Below are the code and all the weights of a small trained network. Each question names an input and a target symbol and asks about switching units off, where a switched-off unit gives its printed mean instead of its output.

import numpy as np


def w(rows, s, z=0):
    codes = np.array(rows[::2]) - 128.0
    scale = np.full(codes.shape[1], s)
    scale[-1] = z or s
    return codes * scale


def norm(h):
    return h / np.sqrt((h * h).mean(-1, keepdims=True) + 1e-5)


def f(y):
    return y / 2 * (1 + np.tanh(0.7978845608 * (y + 0.044715 * y**3)))


def softmax(a):
    e = np.exp(a - a.max(-1, keepdims=True))
    return e / e.sum(-1, keepdims=True)


def log_softmax(a):
    a = a - a.max(-1, keepdims=True)
    return a - np.log(np.exp(a).sum(-1, keepdims=True))


def net(x, mask):
    ids = ['αδεμξσψω'.index(c) for c in x.split()]
    T = len(ids)
    res = E[ids] + P[:T]
    u = 0
    for l in range(2):
        q, k, v = (norm(res) @ M[l].T for M in (Q, K, V))
        z = softmax(np.where(np.tri(T) > 0, q @ k.T / 2**0.5, -1e9)) @ v
        res = res + np.where(mask[u], z, O[l][:, -1]) @ O[l][:, :-1]
        u += 1
        y = f(norm(res) @ A[l][:, :-1].T + A[l][:, -1])
        res = res + np.where(mask[u : u + 8], y, B[l][:, -1]) @ B[l][:, :-1]
        u += 8
    return log_softmax(norm(res)[-1] @ U[:, :-1].T + U[:, -1])


Q, K, V, O, A, B = {}, {}, {}, {}, {}, {}
E = w([
[30,180,147],'α',
[37,189,143],'δ',
[96,254,107],'ε',
[134,176,188],'μ',
[107,97,217],'ξ',
[27,203,158],'σ',
[153,220,179],'ψ',
[36,42,28],'ω',
],0.0089)
P = w([
[117,101,187],'0',
[170,114,176],'1',
[249,77,84],'2',
[133,164,180],'3',
[110,151,126],'4',
[195,105,122],'5',
[143,155,175],'6',
[97,176,159],'7',
[169,121,99],'8',
[150,140,183],'9',
[62,173,87],'10',
[176,134,97],'11',
[152,136,190],'12',
[67,164,157],'13',
],0.015)
Q[0] = w([
[207,255,120],'0.h1',
[21,214,207],'0.h1',
],0.0092)
K[0] = w([
[173,195,165],'0.h1',
[82,164,6],'0.h1',
],0.013)
V[0] = w([
[205,254,193],'0.h1',
[150,239,53],'0.h1',
],0.0085)
O[0] = w([
[140,16,175,252],'0.h1',
[2,68,111,198],'0.h1',
],0.0084,0.0043)
A[0] = w([
[75,146,67,144],'0.n1',
[131,102,112,22],'0.n2',
[42,239,116,98],'0.n3',
[222,91,63,26],'0.n4',
[191,143,180,10],'0.n5',
[136,52,73,131],'0.n6',
[5,165,159,137],'0.n7',
[114,68,78,197],'0.n8',
],0.013,0.0013)
B[0] = w([
[146,142,114,159],'0.n1',
[146,137,110,124],'0.n2',
[117,194,81,218],'0.n3',
[164,44,167,153],'0.n4',
[97,133,63,147],'0.n5',
[214,161,97,149],'0.n6',
[144,7,144,254],'0.n7',
[197,164,118,149],'0.n8',
],0.015,0.0094)
Q[1] = w([
[241,218,179],'1.h1',
[217,88,253],'1.h1',
],0.0043)
K[1] = w([
[123,103,248],'1.h1',
[52,253,68],'1.h1',
],0.0055)
V[1] = w([
[235,162,166],'1.h1',
[130,81,3],'1.h1',
],0.012)
O[1] = w([
[78,176,159,168],'1.h1',
[72,144,3,254],'1.h1',
],0.014,0.00045)
A[1] = w([
[141,2,63,7],'1.n1',
[142,56,91,96],'1.n2',
[244,92,148,131],'1.n3',
[21,77,163,231],'1.n4',
[159,92,152,196],'1.n5',
[187,184,24,10],'1.n6',
[185,169,170,121],'1.n7',
[47,59,173,235],'1.n8',
],0.0094,0.0015)
B[1] = w([
[167,185,193,253],'1.n1',
[154,150,159,195],'1.n2',
[91,143,19,209],'1.n3',
[64,171,7,218],'1.n4',
[113,132,123,176],'1.n5',
[78,39,182,163],'1.n6',
[79,139,150,135],'1.n7',
[86,168,75,228],'1.n8',
],0.012,0.0065)
U = w([
[219,81,101,177],'α',
[234,74,57,87],'δ',
[55,12,131,117],'ε',
[121,111,178,116],'μ',
[112,136,189,151],'ξ',
[136,100,121,4],'σ',
[121,105,172,62],'ψ',
[99,231,121,175],'ω',
],0.011,0.0037)

Each question gives the input, a string of symbols that net reads in full, and the target symbol t.
The units are the heads (2 rows each of Q, K, V and O) and the neurons (one row each of A and B). Each row of codes is followed by its name. A weight is (code - 128) times the scale printed after its matrix; where a second scale follows, it is the last column's (O, A, B and U).
mask holds one flag per unit, layer by layer, with each layer's heads first. A switched-off unit (its flag False) gives its mean, the last column of its rows in O or B, instead of its output. The means were averaged over made-up inputs and are rounded, as every weight is.
A unit's drop is (log p(t) with every unit on - log p(t) with that unit switched off) / (log p(t) with every unit on - log p(t) with every unit switched off).
The circuit of an input: a set's keep is (log p(t) with only the set's units on - log p(t) with every unit switched off) / (log p(t) with every unit on - log p(t) with every unit switched off). Starting from the 12 units with the biggest drops (on a tie, the unit counted first), units are removed one at a time, each time the one whose removal leaves the highest keep (on an exact tie, the one counted first), for as long as the keep stays at least 0.8.
units of the circuit, in order: the units of the circuit, biggest drop first
top k neurons: the k neurons with the biggest drops, biggest first
k most important neurons of layer l: the k neurons of layer l with the biggest drops, biggest first
drop of u: that unit's drop, to one decimal
input ε α ε ξ ψ μ ξ ε μ ψ ε μ ε, target ε: units of the circuit, in order : [0.h1]
input ξ ε ξ α σ ψ μ ψ ω ψ ω ε ω, target ω: top 2 neurons : [0.n7; 0.n3]
input α ε ω μ ω ξ ε ε ε μ ψ, target ε: 2 most important neurons of layer 0 : [0.n7; 0.n6]
input σ ω α ψ ξ, target ω: 4 most important neurons of layer 0 : [0.n7; 0.n3; 0.n4; 0.n5]
input ω ξ ε ω ω α σ ω σ ε ω ω α, target ω: 2 most important neurons of layer 0 : [0.n6; 0.n8]
input σ ω ε σ ω ψ ε ξ ω μ ω μ δ, target ω: top 2 neurons : [0.n4; 0.n6]
input ω ξ ω ε ε μ ε μ, target ε: top 2 neurons : [0.n7; 0.n3]
input ε α ε ξ ε σ ε ε α μ, target ε: 2 most important neurons of layer 0 : [0.n3; 0.n5]
input ε ξ ε ψ σ α ξ ε ω α, target ω: 2 most important neurons of layer 0 : [0.n3; 0.n5]
input μ ψ ξ α ε ε σ, target ε: top 2 neurons : [0.n7; 0.n3]
input ε μ ψ ψ, target ε: drop of 0.h1 : 0.3
input ω ω δ ω ω μ ω ξ ω δ, target ω: drop of 0.n3 : 0.1
input ε ε ω δ ξ δ ψ ξ μ μ, target ω: drop of 1.n8 : 0.0
input ε μ ε σ, target ε: units of the circuit, in order : [0.n7]
input σ α ω ε ξ ω ω ψ ε ε, target ε: drop of 0.n7 : 0.3
